Here is a tiny trained network, its code and every weight. The questions are about switching its units off for an input and a target symbol, where a switched-off unit gives its printed mean instead of its output.

import numpy as np


def w(rows, s, z=0):
    codes = np.array(rows[::2]) - 128.0
    scale = np.full(codes.shape[1], s)
    scale[-1] = z or s
    return codes * scale


def f(y):
    return np.maximum(y, 0)


def softmax(a):
    e = np.exp(a - a.max(-1, keepdims=True))
    return e / e.sum(-1, keepdims=True)


def log_softmax(a):
    a = a - a.max(-1, keepdims=True)
    return a - np.log(np.exp(a).sum(-1, keepdims=True))


def net(x, mask):
    ids = ['βγδεζηθλμξπστφψ'.index(c) for c in x.split()]
    T = len(ids)
    res = E[ids] + P[:T]
    u = 0
    for l in range(2):
        r = res
        for j in range(2):
            rows = slice(2 * j, 2 * j + 2)
            q, k, v = (r @ M[l][rows].T for M in (Q, K, V))
            z = softmax(np.where(np.tri(T) > 0, q @ k.T / 2**0.5, -1e9)) @ v
            o = O[l][rows]
            res = res + np.where(mask[u + j], z, o[:, -1]) @ o[:, :-1]
        u += 2
        y = f(res @ A[l][:, :-1].T + A[l][:, -1])
        res = res + np.where(mask[u : u + 4], y, B[l][:, -1]) @ B[l][:, :-1]
        u += 4
    return log_softmax(res[-1] @ U[:, :-1].T + U[:, -1])


Q, K, V, O, A, B = {}, {}, {}, {}, {}, {}
E = w([
[172,141,88,117,87,105],'β',
[132,146,101,127,94,136],'γ',
[178,143,121,142,75,156],'δ',
[108,172,109,143,93,151],'ε',
[97,150,170,126,189,203],'ζ',
[135,180,99,106,71,112],'η',
[162,113,168,199,142,198],'θ',
[118,101,110,105,126,129],'λ',
[217,248,189,121,51,190],'μ',
[210,115,135,139,226,93],'ξ',
[100,157,245,126,82,45],'π',
[153,156,131,56,133,186],'σ',
[72,214,245,57,212,128],'τ',
[141,226,98,210,78,68],'φ',
[232,95,178,50,92,113],'ψ',
],0.015)
P = w([
[133,3,86,155,81,139],'0',
[123,188,78,131,108,112],'1',
[124,186,90,131,124,111],'2',
[123,168,91,130,136,111],'3',
[131,165,98,130,143,119],'4',
[142,181,114,132,149,120],'5',
[138,173,116,129,151,115],'6',
[140,177,126,136,156,132],'7',
[144,155,129,128,158,139],'8',
[144,143,141,126,158,141],'9',
[149,145,146,132,170,140],'10',
[156,148,144,137,157,150],'11',
[149,165,130,143,144,144],'12',
],0.011)
Q[0] = w([
[117,133,208,128,168,102],'0.h0',
[81,53,194,206,149,118],'0.h0',
[104,2,62,89,127,92],'0.h1',
[49,96,88,150,170,135],'0.h1',
],0.008)
K[0] = w([
[174,44,32,105,54,183],'0.h0',
[37,147,2,46,50,113],'0.h0',
[83,217,118,149,71,133],'0.h1',
[139,144,104,119,47,77],'0.h1',
],0.0064)
V[0] = w([
[79,150,173,1,46,159],'0.h0',
[65,145,183,156,108,54],'0.h0',
[75,131,88,231,96,155],'0.h1',
[197,205,154,164,65,109],'0.h1',
],0.009)
O[0] = w([
[64,184,114,30,52,155,85],'0.h0',
[87,200,246,165,153,39,31],'0.h0',
[66,154,179,255,79,174,46],'0.h1',
[186,181,151,139,84,133,253],'0.h1',
],0.0094,0.0031)
A[0] = w([
[199,167,140,178,106,232,85],'0.n0',
[90,126,89,158,62,65,254],'0.n1',
[52,76,29,182,1,78,65],'0.n2',
[144,49,117,119,133,211,152],'0.n3',
],0.0054,0.0061)
B[0] = w([
[130,191,86,144,119,102,222],'0.n0',
[198,127,255,109,212,225,253],'0.n1',
[139,61,210,125,33,181,151],'0.n2',
[119,174,77,186,175,233,205],'0.n3',
],0.0081,0.0042)
Q[1] = w([
[177,140,149,107,176,150],'1.h0',
[215,128,192,92,201,201],'1.h0',
[2,122,104,128,115,78],'1.h1',
[88,73,41,104,81,36],'1.h1',
],0.0065)
K[1] = w([
[144,2,135,150,130,169],'1.h0',
[203,99,133,166,56,234],'1.h0',
[167,194,49,204,68,58],'1.h1',
[116,174,64,175,68,147],'1.h1',
],0.0075)
V[1] = w([
[39,65,192,143,65,112],'1.h0',
[189,47,169,59,164,142],'1.h0',
[61,154,59,167,106,162],'1.h1',
[25,172,152,106,254,198],'1.h1',
],0.0077)
O[1] = w([
[195,34,216,102,241,224,2],'1.h0',
[74,2,125,113,46,152,243],'1.h0',
[163,145,75,108,231,242,35],'1.h1',
[48,200,138,78,243,82,201],'1.h1',
],0.0078,0.0052)
A[1] = w([
[170,56,47,176,203,49,82],'1.n0',
[174,147,222,92,156,226,24],'1.n1',
[26,131,54,143,56,68,143],'1.n2',
[253,111,17,81,183,138,254],'1.n3',
],0.0055,0.0061)
B[1] = w([
[181,103,197,45,57,156,152],'1.n0',
[225,155,131,21,142,181,177],'1.n1',
[216,141,129,120,253,80,234],'1.n2',
[45,94,20,212,48,68,254],'1.n3',
],0.0068,0.0091)
U = w([
[59,94,157,162,22,155,118],'β',
[160,116,133,122,110,174,78],'γ',
[126,147,122,165,64,174,76],'δ',
[253,136,120,98,171,165,2],'ε',
[68,156,102,137,151,167,218],'ζ',
[142,125,152,101,59,174,98],'η',
[107,158,128,254,131,150,175],'θ',
[100,86,127,108,127,168,158],'λ',
[180,223,84,92,59,159,99],'μ',
[177,85,73,188,178,76,212],'ξ',
[143,135,214,123,73,78,164],'π',
[70,155,64,79,69,156,132],'σ',
[98,152,130,37,170,101,65],'τ',
[217,160,159,195,158,125,106],'φ',
[149,112,92,48,51,110,128],'ψ',
],0.0066,0.0062)

Each question gives the input, a string of symbols that net reads in full, and the target symbol t.
The units are the heads (2 rows each of Q, K, V and O) and the neurons (one row each of A and B). Each row of codes is followed by its name. A weight is (code - 128) times the scale printed after its matrix; where a second scale follows, it is the last column's (O, A, B and U).
mask holds one flag per unit, layer by layer, with each layer's heads first. A switched-off unit (its flag False) gives its mean, the last column of its rows in O or B, instead of its output. The means were averaged over made-up inputs and are rounded, as every weight is.
A unit's drop is (log p(t) with every unit on - log p(t) with that unit switched off) / (log p(t) with every unit on - log p(t) with every unit switched off).
The circuit of an input: a set's keep is (log p(t) with only the set's units on - log p(t) with every unit switched off) / (log p(t) with every unit on - log p(t) with every unit switched off). Starting from all 12 units, units are removed one at a time, each time the one whose removal leaves the highest keep (on an exact tie, the one counted first), for as long as the keep stays at least 0.8.
units of the circuit, in order: the units of the circuit, biggest drop first
unit that matters most: the unit with the biggest drop
k most important neurons: the k neurons with the biggest drops, biggest first
top k neurons in layer l: the k neurons of layer l with the biggest drops, biggest first
input μ ε γ, target μ: units of the circuit, in order	1.h0, 0.h1, 0.h0
input τ ζ ψ ξ ε, target τ: unit that matters most	1.h1
input ξ η δ, target ξ: units of the circuit, in order	0.h0, 1.n2, 1.h0
input γ π π ξ π ε, target π: units of the circuit, in order	0.h0, 1.h1, 0.n3
input τ δ σ ψ μ ζ, target τ: units of the circuit, in order	1.h1, 0.h1
input ξ ξ ψ β β, target ξ: units of the circuit, in order	1.n2, 0.h0, 1.h0
input θ ε η, target θ: units of the circuit, in order	0.h0, 0.h1
input ξ λ ε, target ξ: units of the circuit, in order	0.h0, 1.n2, 1.h0
input μ μ ξ φ ψ δ φ ψ λ μ β, target μ: units of the circuit, in order	1.h0, 0.h1
input φ γ λ, target φ: units of the circuit, in order	0.h1, 1.h0
input π ψ μ τ ε ψ σ π δ, target π: top 3 neurons in layer 0	0.n1, 0.n3, 0.n0
input π β ξ β, target π: units of the circuit, in order	1.h1, 0.h0, 0.n1
input π ξ η ξ ζ β μ π θ β ψ, target π: 2 most important neurons	0.n1, 1.n3
input μ ε ζ, target μ: units of the circuit, in order	1.h0, 0.h1, 0.n0
input ξ ξ φ π, target ξ: units of the circuit, in order	1.n2, 0.h0, 1.h0
input ε λ π ξ β μ φ, target φ: most important neuron	0.n1
input φ ξ θ, target φ: units of the circuit, in order	1.h0, 0.h1
input μ π δ ζ σ τ ψ δ, target μ: 2 most important neurons	0.n0, 0.n1
input τ μ σ π ε η, target τ: 2 most important neurons	0.n1, 1.n3
input ξ φ ζ θ φ π ξ β μ ξ σ φ, target ξ: unit that matters most	1.n2
input π ε ε β δ δ π ξ ξ λ η, target π: 3 most important neurons	0.n1, 0.n3, 1.n3
input θ ξ φ, target θ: 2 most important neurons	0.n1, 1.n2
input ξ β ψ σ ζ, target ξ: 2 most important neurons	1.n2, 0.n1
input ξ ξ η π η, target ξ: 2 most important neurons	1.n2, 0.n3
input ε τ φ ξ π λ π φ θ, target φ: 2 most important neurons	0.n2, 1.n3
